Below are the code and all the weights of a small trained network. Each question names an input and a class and asks about switching units off, where a switched-off unit gives its printed mean instead of its output.

import numpy as np


def w(rows, s, z=0):
    codes = np.array(rows[::2]) - 128.0
    scale = np.full(codes.shape[1], s)
    scale[-1] = z or s
    return codes * scale


def f(y):
    return np.maximum(y, 0)


def log_softmax(a):
    a = a - a.max(-1, keepdims=True)
    return a - np.log(np.exp(a).sum(-1, keepdims=True))


def net(x, mask):
    res = np.array(x, float).reshape(1, 4) / 4 @ E
    y = f(res @ A[0][:, :-1].T + A[0][:, -1])
    res = res + np.where(mask, y, B[0][:, -1]) @ B[0][:, :-1]
    return log_softmax(res[-1] @ U[:, :-1].T + U[:, -1])


A, B = {}, {}
E = w([
[104,161,180,128,94],'x0',
[103,89,110,113,173],'x1',
[54,134,95,249,69],'x2',
[131,153,77,68,80],'x3',
],0.012)
A[0] = w([
[91,101,184,126,155,183],'N0',
[145,96,176,118,206,133],'N1',
[92,143,252,175,93,113],'N2',
[123,67,89,169,173,141],'N3',
[148,145,130,87,97,211],'N4',
[106,155,177,91,96,78],'N5',
[132,117,178,108,163,73],'N6',
[171,126,123,114,123,49],'N7',
[118,189,127,94,70,103],'N8',
[126,109,150,134,186,129],'N9',
[121,93,152,117,191,150],'N10',
[95,123,135,151,161,22],'N11',
[78,205,134,109,113,60],'N12',
[113,158,97,155,118,200],'N13',
[82,106,208,182,133,212],'N14',
[170,111,104,190,184,208],'N15',
[78,107,132,152,189,210],'N16',
[121,116,157,173,98,2],'N17',
[123,170,152,109,95,19],'N18',
],0.015,0.0048)
B[0] = w([
[119,114,229,67,118,197],'N0',
[96,126,214,53,153,239],'N1',
[223,208,183,192,64,247],'N2',
[93,75,116,166,73,213],'N3',
[112,154,192,193,95,213],'N4',
[78,128,136,212,130,179],'N5',
[110,100,150,50,212,188],'N6',
[133,150,161,202,156,155],'N7',
[72,149,148,177,150,207],'N8',
[114,59,200,109,143,191],'N9',
[142,100,240,74,178,214],'N10',
[90,69,185,166,191,152],'N11',
[48,113,147,128,161,177],'N12',
[76,100,165,153,161,208],'N13',
[182,121,229,148,54,254],'N14',
[45,90,159,157,100,220],'N15',
[91,2,166,99,73,218],'N16',
[151,130,167,134,138,173],'N17',
[71,96,96,204,139,159],'N18',
],0.0087,0.0096)
U = w([
[104,135,187,57,246,99],'0',
[179,153,88,140,197,3],'1',
[118,86,180,138,137,13],'2',
[163,163,160,184,103,240],'3',
[13,101,102,186,122,253],'4',
],0.012,0.0049)

Each question gives the input, the list of numbers given to net, and the class t.
The units are the neurons (one row each of A and B). Each row of codes is followed by its name. A weight is (code - 128) times the scale printed after its matrix; where a second scale follows, it is the last column's (A, B and U).
mask holds one flag per neuron, in row order. A switched-off neuron (its flag False) gives its mean, the last column of its row in B, instead of its output. The means were averaged over made-up inputs and are rounded, as every weight is.
A unit's drop is (log p(t) with every unit on - log p(t) with that unit switched off) / (log p(t) with every unit on - log p(t) with every unit switched off).
The circuit of an input: a set's keep is (log p(t) with only the set's units on - log p(t) with every unit switched off) / (log p(t) with every unit on - log p(t) with every unit switched off). Starting from the 12 units with the biggest drops (on a tie, the unit counted first), units are removed one at a time, each time the one whose removal leaves the highest keep (on an exact tie, the one counted first), for as long as the keep stays at least 0.8.
units of the circuit, in order: the units of the circuit, biggest drop first
k most important neurons: the k neurons with the biggest drops, biggest first
drop when u is switched off: that unit's drop, to one decimal
input [-7,4,0,1], class 4: units of the circuit, in order => N3; N14
input [0,5,6,-3], class 2: units of the circuit, in order => N14
input [-5,1,1,8], class 4: units of the circuit, in order => N14; N10
input [-5,-4,0,2], class 4: 2 most important neurons => N2; N14
input [8,-2,-2,3], class 3: 2 most important neurons => N2; N15
input [-3,4,8,-7], class 2: 2 most important neurons => N14; N2
input [-2,3,1,6], class 4: 4 most important neurons => N2; N14; N10; N1
input [6,7,6,-5], class 2: 3 most important neurons => N16; N11; N0
input [4,4,8,-3], class 3: 2 most important neurons => N2; N14
input [-3,-3,-4,5], class 3: 2 most important neurons => N4; N1
input [4,-2,-3,5], class 4: drop when N14 is switched off => 0.1
input [8,1,3,-6], class 3: drop when N2 is switched off => 0.7
input [-1,-3,-3,2], class 3: drop when N6 is switched off => 0.2
input [-8,-6,3,-6], class 4: units of the circuit, in order => N15
